[[ -9  11  12  11  -4  -7 -17  -4 -24]
 [  4 -12  12 -15   3  24  20 -20 -24]
 [ -5  -4   2  13  33  -7  -7   8 -21]
 [ 15  -2  27   7   8  -7  -3  15 -28]
 [ -3  14  16  -4 -10  15 -29   5 -25]]
=>
[[ -3  14  16  -4 -10  15 -29   5 -25]
 [ -9  11  12  11  -4  -7 -17  -4 -24]
 [ 15  -2  27   7   8  -7  -3  15 -28]
 [ -5  -4   2  13  33  -7  -7   8 -21]
 [  4 -12  12 -15   3  24  20 -20 -24]]

[[  8 -30   5  29  30 -29  35   0  -8   7 -10 -23  27  -1 -23  20]
 [ -2   6  -2  -7  -7   6  -8  -1   1  -2   2   5  -7   0   5  -5]]
=>
[[ -2   6  -2  -7  -7   6  -8  -1   1  -2   2   5  -7   0   5  -5]
 [  8 -30   5  29  30 -29  35   0  -8   7 -10 -23  27  -1 -23  20]]

[[ 32 -32 -32]
 [-18  19  18]
 [ 14 -11 -11]
 [-29  31  27]]
=>
[[-29  31  27]
 [-18  19  18]
 [ 14 -11 -11]
 [ 32 -32 -32]]

[[-30  17 -14  30  10  -6  17  13  -8  34  34]
 [-41  22 -13  40   4  -9  26   7  -3  40  30]
 [-11   8  -5   6   3  -6   2  -2  -3   6   3]]
=>
[[-41  22 -13  40   4  -9  26   7  -3  40  30]
 [-30  17 -14  30  10  -6  17  13  -8  34  34]
 [-11   8  -5   6   3  -6   2  -2  -3   6   3]]

[[ 16  14   6  11   9  13  11  12   5   7   2   6   3   0]
 [-21 -15 -19 -19 -15 -21 -32  -3   0 -17   3 -18   3  -6]
 [-34 -28 -10 -24 -21 -24 -22 -27 -14 -11  -7 -11  -8   1]
 [-13  -8   2  -7  -7  -4  -2 -13  -8   2  -5   0  -6   3]]
=>
[[ 16  14   6  11   9  13  11  12   5   7   2   6   3   0]
 [-13  -8   2  -7  -7  -4  -2 -13  -8   2  -5   0  -6   3]
 [-21 -15 -19 -19 -15 -21 -32  -3   0 -17   3 -18   3  -6]
 [-34 -28 -10 -24 -21 -24 -22 -27 -14 -11  -7 -11  -8   1]]

[[  2 -17 -19 -12  -6 -31  -2  21]
 [  6  -4 -12  -3  -7 -22  -5  -2]
 [ 10  -2 -11 -11  12 -30  -2   5]
 [ -4 -25 -16 -12  -9 -19  -4  25]
 [  4   1  -7  -3 -13 -18  -4  -8]
 [ -7 -30 -11  -9 -12   3 -10  16]
 [ 14 -19 -15  -9  -3 -18   3  -7]
 [-11 -26 -13 -11  -7  -4  -9  25]]
=>
[[  4   1  -7  -3 -13 -18  -4  -8]
 [ 10  -2 -11 -11  12 -30  -2   5]
 [  6  -4 -12  -3  -7 -22  -5  -2]
 [  2 -17 -19 -12  -6 -31  -2  21]
 [ 14 -19 -15  -9  -3 -18   3  -7]
 [ -4 -25 -16 -12  -9 -19  -4  25]
 [-11 -26 -13 -11  -7  -4  -9  25]
 [ -7 -30 -11  -9 -12   3 -10  16]]

[[-24  23  20]
 [-10  12  11]
 [ 10  -7  -9]
 [-38  39  40]
 [-37  38  39]]
=>
[[-38  39  40]
 [-37  38  39]
 [-24  23  20]
 [-10  12  11]
 [ 10  -7  -9]]
---
[[-13   4 -35 -32]
 [ -5   6 -40 -30]
 [ -2  12 -16 -19]]
=>
[[-13   4]
 [ -5   6]
 [ -2  12]]

[[  3  -2   2   4]
 [ -2   0   3  -1]
 [  2  -1   1   2]
 [ -4   2 -20 -16]
 [  4  -3  35  25]]
=>
[[ 3 -2]
 [-2  0]
 [ 2 -1]]

[[  8   0  39]
 [ 12   0  14]
 [-12  -4   6]]
=>
[[  8   0]
 [ 12   0]
 [-12  -4]]

[[ -3   6  -1  -4  -1]
 [  5   0   2  -5   3]
 [  1  15   1 -15   1]
 [  3 -31   0  30  -3]
 [  5   1   2  -7   3]]
=>
[[-3  6]
 [ 5  0]
 [ 1 15]]

[[ 39 -34 -40  -1  19]
 [ 34   5  26  22 -15]
 [  9 -17 -32  -6  40]]
=>
[[ 39 -34]
 [ 34   5]
 [  9 -17]]

[[  1  19 -14   9  33]
 [ -1 -24 -10  -3 -27]
 [-13  -8 -15  22  19]
 [ 24 -27   5   1 -35]
 [ -3  -4 -12 -11  29]]
=>
[[  1  19]
 [ -1 -24]
 [-13  -8]]

[[ 20 -28  34   4]
 [  8  33 -33  34]
 [  5  28 -31  28]]
=>
[[ 20 -28]
 [  8  33]
 [  5  28]]

[[-22  -7  13  -1]
 [  9   2   0 -36]
 [  3  12   4  -7]
 [ 15  12   9  22]]
=>
[[-22  -7]
 [  9   2]
 [  3  12]]
